Below are the code and all the weights of a small trained network. Each question names an input and a class and asks about switching units off, where a switched-off unit gives its printed mean instead of its output.

import numpy as np


def w(rows, s, z=0):
    codes = np.array(rows[::2]) - 128.0
    scale = np.full(codes.shape[1], s)
    scale[-1] = z or s
    return codes * scale


def f(y):
    return np.maximum(y, 0)


def log_softmax(a):
    a = a - a.max(-1, keepdims=True)
    return a - np.log(np.exp(a).sum(-1, keepdims=True))


def net(x, mask):
    res = np.array(x, float).reshape(1, 8) / 4 @ E
    y = f(res @ A[0][:, :-1].T + A[0][:, -1])
    res = res + np.where(mask, y, B[0][:, -1]) @ B[0][:, :-1]
    return log_softmax(res[-1] @ U[:, :-1].T + U[:, -1])


A, B = {}, {}
E = w([
[120,106,188,100],'x0',
[128,145,121,118],'x1',
[177,104,121,131],'x2',
[207,85,99,122],'x3',
[160,233,130,115],'x4',
[87,118,33,118],'x5',
[132,136,137,2],'x6',
[131,148,132,155],'x7',
],0.007)
A[0] = w([
[80,121,97,72,203],'neuron 0',
[119,113,239,187,199],'neuron 1',
[152,213,153,106,115],'neuron 2',
[121,41,101,64,224],'neuron 3',
[143,208,122,77,139],'neuron 4',
[194,54,68,92,214],'neuron 5',
[183,143,138,52,155],'neuron 6',
[179,61,98,90,116],'neuron 7',
[147,150,52,156,152],'neuron 8',
[175,41,83,92,171],'neuron 9',
[2,135,119,118,252],'neuron 10',
[88,69,173,93,202],'neuron 11',
[149,96,76,177,134],'neuron 12',
[90,134,136,27,183],'neuron 13',
[45,119,134,223,223],'neuron 14',
[114,121,55,196,126],'neuron 15',
[123,213,137,111,207],'neuron 16',
[156,176,162,66,90],'neuron 17',
[139,46,191,118,238],'neuron 18',
],0.0091,0.0037)
B[0] = w([
[13,144,165,153,213],'neuron 0',
[123,127,236,49,210],'neuron 1',
[218,232,91,87,183],'neuron 2',
[86,120,200,215,234],'neuron 3',
[142,221,29,164,193],'neuron 4',
[123,124,149,245,230],'neuron 5',
[141,165,74,214,196],'neuron 6',
[156,45,182,245,183],'neuron 7',
[82,160,79,132,187],'neuron 8',
[138,113,178,250,212],'neuron 9',
[27,104,129,47,254],'neuron 10',
[84,175,199,143,205],'neuron 11',
[115,155,81,139,184],'neuron 12',
[64,192,104,188,226],'neuron 13',
[140,125,68,3,235],'neuron 14',
[143,146,11,149,196],'neuron 15',
[126,203,67,70,207],'neuron 16',
[171,160,39,146,175],'neuron 17',
[91,200,201,166,220],'neuron 18',
],0.006,0.0063)
U = w([
[53,111,229,94,245],'0',
[157,47,183,231,1],'1',
[88,160,27,146,154],'2',
[111,35,66,8,67],'3',
[254,145,124,86,143],'4',
],0.0079,0.0031)

Each question gives the input, the list of numbers given to net, and the class t.
The units are the neurons (one row each of A and B). Each row of codes is followed by its name. A weight is (code - 128) times the scale printed after its matrix; where a second scale follows, it is the last column's (A, B and U).
mask holds one flag per neuron, in row order. A switched-off neuron (its flag False) gives its mean, the last column of its row in B, instead of its output. The means were averaged over made-up inputs and are rounded, as every weight is.
A unit's drop is (log p(t) with every unit on - log p(t) with that unit switched off) / (log p(t) with every unit on - log p(t) with every unit switched off).
The circuit of an input: a set's keep is (log p(t) with only the set's units on - log p(t) with every unit switched off) / (log p(t) with every unit on - log p(t) with every unit switched off). Starting from the 12 units with the biggest drops (on a tie, the unit counted first), units are removed one at a time, each time the one whose removal leaves the highest keep (on an exact tie, the one counted first), for as long as the keep stays at least 0.8.
units of the circuit, in order: the units of the circuit, biggest drop first
unit that matters most: the unit with the biggest drop
top k neurons: the k neurons with the biggest drops, biggest first
drop of u: that unit's drop, to one decimal
input [8,4,-1,5,8,-7,7,-7], class 2: units of the circuit, in order : (neuron 6; neuron 4)
input [-8,8,1,-4,7,-5,-1,2], class 4: units of the circuit, in order : (neuron 2; neuron 13; neuron 0)
input [-7,4,1,4,-8,3,-5,-7], class 1: units of the circuit, in order : (neuron 9; neuron 7)
input [-6,1,7,2,-3,2,-3,0], class 1: units of the circuit, in order : (neuron 9; neuron 5; neuron 7)
input [0,-5,-8,-8,-1,5,-7,5], class 3: unit that matters most : neuron 14
input [-5,-7,6,5,6,-3,-1,-8], class 1: top 4 neurons : (neuron 14; neuron 5; neuron 7; neuron 9)
input [-8,-6,-3,-7,-1,6,-6,0], class 3: top 2 neurons : (neuron 14; neuron 10)
input [3,3,2,2,5,-1,6,-8], class 2: drop of neuron 13 : 0.2
input [4,-1,5,-7,6,4,7,-7], class 2: drop of neuron 4 : 0.1
input [-5,-3,7,-6,-2,5,4,-6], class 0: drop of neuron 1 : -0.2
